Here is a tiny trained network, its code and every weight. The questions are about switching its units off for an input and a class, where a switched-off unit gives its printed mean instead of its output.

import numpy as np


def w(rows, s, z=0):
    codes = np.array(rows[::2]) - 128.0
    scale = np.full(codes.shape[1], s)
    scale[-1] = z or s
    return codes * scale


def f(y):
    return np.maximum(y, 0)


def log_softmax(a):
    a = a - a.max(-1, keepdims=True)
    return a - np.log(np.exp(a).sum(-1, keepdims=True))


def net(x, mask):
    res = np.array(x, float).reshape(1, 7) / 4 @ E
    y = f(res @ A[0][:, :-1].T + A[0][:, -1])
    res = res + np.where(mask, y, B[0][:, -1]) @ B[0][:, :-1]
    return log_softmax(res[-1] @ U[:, :-1].T + U[:, -1])


A, B = {}, {}
E = w([
[216,111,12],'x0',
[65,28,140],'x1',
[172,116,207],'x2',
[227,52,143],'x3',
[102,2,135],'x4',
[136,122,56],'x5',
[163,111,172],'x6',
],0.0047)
A[0] = w([
[69,109,114,121],'N0',
[136,200,129,65],'N1',
[124,154,136,178],'N2',
[97,169,188,188],'N3',
[119,90,82,15],'N4',
[108,170,48,162],'N5',
[80,142,178,79],'N6',
[132,49,105,253],'N7',
[196,130,126,12],'N8',
[82,171,55,88],'N9',
[125,98,92,31],'N10',
[2,68,112,127],'N11',
[109,151,88,72],'N12',
[111,187,42,123],'N13',
[202,30,200,198],'N14',
[128,162,151,94],'N15',
[139,186,77,94],'N16',
[117,109,85,219],'N17',
],0.012,0.0036)
B[0] = w([
[69,97,168,174],'N0',
[94,205,139,174],'N1',
[100,160,126,170],'N2',
[126,233,146,217],'N3',
[106,206,80,148],'N4',
[159,100,32,210],'N5',
[132,161,204,179],'N6',
[58,216,4,241],'N7',
[151,35,122,151],'N8',
[121,43,109,186],'N9',
[122,183,94,142],'N10',
[33,30,250,240],'N11',
[117,90,105,150],'N12',
[186,97,61,211],'N13',
[5,77,40,254],'N14',
[135,162,143,153],'N15',
[177,146,101,187],'N16',
[134,118,49,198],'N17',
],0.021,0.0059)
U = w([
[161,89,173,5],'0',
[79,61,108,222],'1',
[84,184,254,64],'2',
[140,54,200,11],'3',
[92,120,155,55],'4',
[212,151,98,176],'5',
[131,211,132,254],'6',
[73,140,101,149],'7',
],0.0074,0.0053)

Each question gives the input, the list of numbers given to net, and the class t.
The units are the neurons (one row each of A and B). Each row of codes is followed by its name. A weight is (code - 128) times the scale printed after its matrix; where a second scale follows, it is the last column's (A, B and U).
mask holds one flag per neuron, in row order. A switched-off neuron (its flag False) gives its mean, the last column of its row in B, instead of its output. The means were averaged over made-up inputs and are rounded, as every weight is.
A unit's drop is (log p(t) with every unit on - log p(t) with that unit switched off) / (log p(t) with every unit on - log p(t) with every unit switched off).
The circuit of an input: a set's keep is (log p(t) with only the set's units on - log p(t) with every unit switched off) / (log p(t) with every unit on - log p(t) with every unit switched off). Starting from the 12 units with the biggest drops (on a tie, the unit counted first), units are removed one at a time, each time the one whose removal leaves the highest keep (on an exact tie, the one counted first), for as long as the keep stays at least 0.8.
circuit, biggest first: the units of the circuit, biggest drop first
most important unit: the unit with the biggest drop
top k neurons: the k neurons with the biggest drops, biggest first
drop of u: that unit's drop, to one decimal
input [-2,-6,-2,-6,-2,-5,6], class 2: top 2 neurons	[N7; N17]
input [-6,-8,2,0,7,-8,3], class 6: circuit, biggest first	[N3]
input [8,5,2,6,1,5,5], class 7: top 3 neurons	[N7; N11; N4]
input [-3,-6,0,0,-6,-7,6], class 2: circuit, biggest first	[N7; N5; N14]
input [3,-4,-4,-5,1,-1,-3], class 5: circuit, biggest first	[N14; N11; N13]
input [1,-1,7,-5,2,-4,4], class 2: circuit, biggest first	[N7; N5; N13]
input [-5,-3,-6,6,-5,8,6], class 5: top 2 neurons	[N11; N14]
input [-1,-6,7,-2,-1,-6,-5], class 6: top 2 neurons	[N11; N0]
input [-3,-1,0,-7,-6,-3,1], class 6: top 2 neurons	[N11; N3]
input [8,-5,-8,-3,1,2,-5], class 5: drop of N15	0.0
input [-1,-5,-3,2,-4,8,-7], class 5: drop of N14	0.1
input [-2,0,2,-1,-5,1,3], class 6: drop of N11	0.8
input [-3,-3,-2,1,-5,2,4], class 6: drop of N11	0.2
input [3,-4,6,-4,-3,3,5], class 6: most important unit	N1
